Below is a small trained network, with its code and all its weights. Each question gives an input and a class and asks what happens when units are switched off, that is, made to give their printed mean instead of their output.

import numpy as np


def w(rows, s, z=0):
    codes = np.array(rows[::2]) - 128.0
    scale = np.full(codes.shape[1], s)
    scale[-1] = z or s
    return codes * scale


def f(y):
    return np.maximum(y, 0)


def log_softmax(a):
    a = a - a.max(-1, keepdims=True)
    return a - np.log(np.exp(a).sum(-1, keepdims=True))


def net(x, mask):
    res = np.array(x, float).reshape(1, 4) / 4 @ E
    y = f(res @ A[0][:, :-1].T + A[0][:, -1])
    res = res + np.where(mask, y, B[0][:, -1]) @ B[0][:, :-1]
    return log_softmax(res[-1] @ U[:, :-1].T + U[:, -1])


A, B = {}, {}
E = w([
[114,126,137,121,131,134,151,119,164,127,90],'x0',
[60,59,154,97,72,31,91,100,105,90,59],'x1',
[24,215,78,63,216,120,77,141,249,54,193],'x2',
[109,125,95,253,126,160,135,126,139,18,85],'x3',
],0.008)
A[0] = w([
[102,97,98,206,90,125,97,104,153,16,117,50],'n1',
[154,25,181,148,75,130,135,50,51,159,69,2],'n2',
[134,91,166,28,101,86,161,88,129,183,124,115],'n3',
[22,195,65,53,170,79,61,91,176,48,140,54],'n4',
[161,149,74,2,144,98,98,139,139,202,144,85],'n5',
[54,9,196,114,88,37,15,86,119,78,83,85],'n6',
],0.0065,0.0038)
B[0] = w([
[90,160,77,95,83,207,65,107,36,91,12,193],'n1',
[132,120,168,24,159,95,238,213,83,103,145,216],'n2',
[103,130,2,142,96,183,36,88,97,58,111,195],'n3',
[116,105,241,78,91,53,172,174,133,180,160,254],'n4',
[66,207,53,126,102,218,90,129,140,73,84,193],'n5',
[199,35,152,218,198,227,84,65,197,204,133,226],'n6',
],0.0069,0.0092)
U = w([
[144,97,165,184,164,205,126,99,165,206,159,246],'0',
[92,116,250,36,44,29,252,255,77,138,141,12],'1',
[77,145,25,126,93,198,97,115,84,71,70,4],'2',
[119,120,128,130,84,101,173,69,123,121,150,253],'3',
],0.0065,0.0044)

Each question gives the input, the list of numbers given to net, and the class t.
The units are the neurons (one row each of A and B). Each row of codes is followed by its name. A weight is (code - 128) times the scale printed after its matrix; where a second scale follows, it is the last column's (A, B and U).
mask holds one flag per neuron, in row order. A switched-off neuron (its flag False) gives its mean, the last column of its row in B, instead of its output. The means were averaged over made-up inputs and are rounded, as every weight is.
A unit's drop is (log p(t) with every unit on - log p(t) with that unit switched off) / (log p(t) with every unit on - log p(t) with every unit switched off).
The circuit of an input: a set's keep is (log p(t) with only the set's units on - log p(t) with every unit switched off) / (log p(t) with every unit on - log p(t) with every unit switched off). Starting from all 6 units, units are removed one at a time, each time the one whose removal leaves the highest keep (on an exact tie, the one counted first), for as long as the keep stays at least 0.8.
circuit, biggest first: the units of the circuit, biggest drop first
most important unit: the unit with the biggest drop
top k neurons: the k neurons with the biggest drops, biggest first
drop of u: that unit's drop, to one decimal
input [2,2,-7,7], class 1: most important unit : n2
input [2,6,-4,2], class 0: top 2 neurons : (n6; n4)
input [4,7,1,-5], class 0: top 2 neurons : (n6; n1)
input [-1,3,2,-1], class 0: circuit, biggest first : (n2; n6; n1)
input [-2,7,6,-1], class 0: top 2 neurons : (n6; n2)
input [6,-7,8,-2], class 1: top 3 neurons : (n4; n6; n3)
input [-5,-5,-2,-8], class 2: circuit, biggest first : (n5; n3)
input [-8,1,5,-8], class 2: top 3 neurons : (n5; n3; n2)
input [5,-5,5,-6], class 2: top 2 neurons : (n5; n6)
input [-5,-3,1,-6], class 2: circuit, biggest first : (n5; n4)
input [0,-1,-2,-5], class 2: circuit, biggest first : (n4; n3)
input [3,-1,3,2], class 1: circuit, biggest first : (n6; n3)
input [5,0,6,0], class 1: top 2 neurons : (n4; n6)
input [0,0,5,2], class 1: top neuron : (n4)
input [-5,2,-7,-8], class 2: top 3 neurons : (n3; n4; n5)
input [-2,-7,8,-6], class 1: top 4 neurons : (n4; n6; n3; n1)
input [1,8,-4,7], class 0: top 3 neurons : (n6; n3; n5)
input [0,4,1,-7], class 2: top 2 neurons : (n3; n5)
input [0,-3,-6,6], class 1: drop of n6 : 0.6
input [-4,-6,-8,-4], class 1: circuit, biggest first : (n2)
input [-1,4,7,-2], class 1: drop of n5 : 0.0
input [-4,5,3,4], class 0: drop of n5 : 0.1
